Where the symbols take the objects:
at | & +
Sal | Som Ril
Nin | Pir Ser
Sen | Fet Sov
Lut | Bis Gad
Vam | Zus Vuk
Sur | Beg Bot
Fil | Sib Rel
Pir | Zap Rig
Gad | Dap Lut
Ril | Tuv Sal
Beg | Dal Lev
Zus | Did Nit
Som | Kud Zor
Sib | Nin Puf
Bis | Zov Mes
Nav | Sov Fet
Sov | Div Sen
Dap | Pof Bip
Ser | Puf Nin
Rel | Zuk Fil
Mes | Gad Bis
Kud | Lev Dal
Lev | Bot Beg
Bot | Nav Sur
Zor | Ril Som
Lub | Bip Pof
Bip | Lut Dap
Tuv | Rig Zap
Nit | Vuk Zus
Pof | Vam Lub
Puf | Rel Sib
Zov | Fil Zuk
Zap | Sal Tuv
Fet | Sur Nav
Div | Nit Did
Zuk | Mes Zov
Rig | Ser Pir
Vuk | Lub Vam
Did | Sen Div
Dal | Zor Kud

In the rows, zero is written as 63.

The rows follow the links: the fewer symbols apart two objects are, the more alike their rows tend to be.

Named rows; a name shown again gets a slightly different row:
Dap: [69,49,18,70,50,55,71,46,66,70,57,83,58,63,22,99,26,67,93,91,50,81,90,53,43,67,72,80,91,82,39,57,37,47,92,41,84,84,51,97,47]
Zuk: [83,33,76,28,23,94,65,72,44,66,77,91,67,77,59,74,65,43,97,41,59,30,87,70,33,32,77,51,68,65,42,51,76,59,75,55,65,67,76,75,23]
Fil: [76,41,73,29,32,106,45,67,82,63,78,100,87,88,43,46,66,32,59,56,57,66,72,62,46,24,77,78,76,52,53,58,105,33,63,65,46,51,41,43,39]
Nit: [60,89,47,106,94,27,57,47,89,57,56,40,54,46,88,66,50,88,31,86,63,89,39,65,71,85,54,87,62,55,78,82,37,69,47,55,58,51,44,41,94]
Rig: [88,84,97,57,71,90,47,51,61,68,66,69,77,59,63,11,81,45,55,64,70,54,72,73,52,58,53,85,30,38,87,56,104,81,38,70,57,19,26,49,73]
Kud: [44,48,60,57,54,44,88,74,23,69,57,49,48,55,68,89,58,76,103,52,65,37,73,59,77,80,64,21,67,92,51,56,33,81,85,62,88,90,107,98,59]
Nin: [81,53,55,40,52,94,52,41,58,75,63,97,70,70,9,42,55,39,83,90,55,83,92,58,50,41,76,88,71,66,56,45,87,44,75,49,82,54,17,85,44]
Zap: [73,65,53,47,70,68,69,35,23,78,59,83,57,56,13,40,52,48,84,85,67,66,104,57,60,79,51,81,50,72,55,37,64,67,89,61,99,60,34,114,55]

Each walk starts at a row. The symbols on each line, taken left to right, move it on to the next object.
Each answer is a row, close to the row of the object it stands for.
[81,59,55,47,66,80,57,40,47,83,63,92,65,68,10,38,46,40,83,90,56,79,98,56,53,65,68,92,64,69,57,37,71,55,77,51,87,56,25,102,47]
+ & + & & &	[65,65,61,63,76,57,79,47,9,81,56,68,48,56,29,48,57,58,101,79,70,49,94,59,68,86,50,64,52,77,60,42,51,82,84,67,98,70,69,123,54]
+ + + + & & &	[42,41,55,68,52,43,91,79,49,63,59,43,46,59,84,104,58,79,89,57,54,48,58,54,75,73,69,18,74,88,48,63,25,67,83,54,76,99,112,75,58]
[85,61,105,38,54,102,65,73,43,68,71,79,78,77,63,27,81,39,81,39,77,18,87,79,47,57,56,62,34,40,69,55,101,82,60,74,57,35,62,68,49]
+ + + & + & &	[80,45,94,33,38,100,66,77,40,60,70,84,71,75,58,49,81,37,90,35,69,18,87,81,43,40,69,54,56,57,52,55,89,69,64,73,57,54,77,72,38]
+ + & & + +	[73,26,54,36,24,86,70,73,59,73,73,93,75,81,39,92,47,50,101,57,59,40,89,62,33,32,83,51,83,79,32,53,66,45,85,52,76,85,69,78,28]
[36,41,44,82,51,37,80,77,69,67,61,46,54,54,83,116,47,86,80,57,52,55,45,53,71,63,75,29,81,89,45,68,23,60,79,55,77,100,97,65,66]
+ & & & + + +	[55,58,61,53,65,51,88,64,7,76,57,55,44,56,45,68,65,65,98,57,72,40,86,58,74,97,52,36,48,87,55,54,37,88,87,68,94,75,91,114,55]
+ & + + & + +	[76,81,84,64,74,85,43,48,80,68,62,71,81,59,60,19,73,48,49,84,68,77,64,72,53,53,58,101,43,39,84,55,95,65,38,59,49,24,16,39,73]
[65,66,19,76,68,38,73,41,57,72,58,69,46,58,27,91,32,73,79,92,48,85,73,61,57,86,60,85,79,86,45,61,28,51,86,45,92,81,54,101,63]
+ & & +	[75,31,34,49,35,68,68,56,70,69,67,95,61,69,26,101,33,64,96,72,45,71,85,59,36,45,83,69,90,80,38,52,46,32,91,48,78,85,59,97,30]
+ + + + & & &	[58,73,31,88,84,29,72,40,44,64,54,57,37,52,37,80,44,85,74,90,61,83,78,57,75,102,50,73,70,80,51,72,25,65,81,57,98,76,63,107,68]
[52,79,37,101,83,25,57,56,105,59,53,34,59,51,80,96,45,92,41,89,60,92,36,57,67,71,62,77,71,62,68,76,26,52,58,50,62,74,49,43,88]
& + + & + +	[66,103,61,96,100,42,51,56,86,52,55,37,61,54,86,44,69,80,23,79,69,76,47,77,73,88,41,91,48,42,86,85,58,84,43,68,49,40,52,37,94]
+ & + & + &	[47,88,38,84,94,24,76,46,37,63,51,47,35,52,45,73,51,78,70,77,71,69,67,64,82,114,39,58,62,76,66,73,21,78,76,67,87,75,82,103,80]
[72,67,104,44,61,85,58,76,59,41,70,66,77,72,91,31,95,45,43,25,76,41,56,78,59,54,52,54,44,35,74,77,97,84,36,89,29,37,82,36,61]
& & & + & +	[75,45,87,27,37,108,47,72,78,53,77,93,84,82,65,46,82,36,59,39,61,55,62,66,49,29,73,57,67,43,54,61,109,44,51,71,32,45,61,33,34]
+ & + & & &	[79,45,62,41,40,99,51,54,76,72,69,103,83,73,31,51,57,36,69,70,54,76,82,61,48,28,80,83,79,61,57,46,94,31,65,53,54,53,23,73,41]
[69,104,84,82,90,58,58,66,70,49,60,42,55,62,89,35,84,63,27,52,80,56,49,80,73,85,42,77,43,35,89,88,75,92,41,79,42,35,62,38,89]
& & + & + & &	[72,62,98,37,42,95,49,81,67,48,79,72,88,80,80,35,88,42,47,30,68,42,60,72,54,37,69,56,60,39,66,72,106,69,45,77,27,43,77,30,42]
+ & & +	[67,91,97,64,81,77,51,73,62,42,64,55,67,67,95,27,90,57,34,40,75,46,49,81,68,78,40,59,42,34,85,79,88,84,35,87,36,35,75,40,77]
[40,45,38,82,57,34,69,75,82,66,54,43,48,52,82,121,40,88,67,69,45,76,42,58,74,58,83,37,86,87,54,71,14,55,76,45,60,96,83,50,69]
+ & + & &	[46,60,31,92,62,25,68,64,94,61,59,49,53,50,76,111,39,89,54,81,48,85,35,55,71,62,76,63,83,74,59,72,21,49,70,40,63,89,66,45,75]
& + + & + &	[39,82,50,89,90,28,84,61,33,51,59,37,36,51,72,70,66,81,56,59,69,65,62,58,84,112,36,40,62,71,61,80,29,84,70,75,76,73,102,89,79]
[92,71,99,50,65,96,55,60,48,71,66,75,69,64,56,11,81,44,71,53,77,34,83,78,49,60,56,78,25,36,81,56,104,86,46,72,59,26,39,64,62]
+ & & & +	[70,76,65,68,70,72,41,52,92,62,63,65,79,63,61,32,68,56,38,89,63,85,46,73,54,36,69,101,48,42,88,54,91,52,35,55,44,38,0,28,75]
& + + + & & +	[60,61,64,69,63,70,41,59,114,59,59,60,81,59,79,52,63,60,30,82,52,98,32,58,61,28,83,85,60,54,84,61,89,42,36,52,36,45,16,12,74]
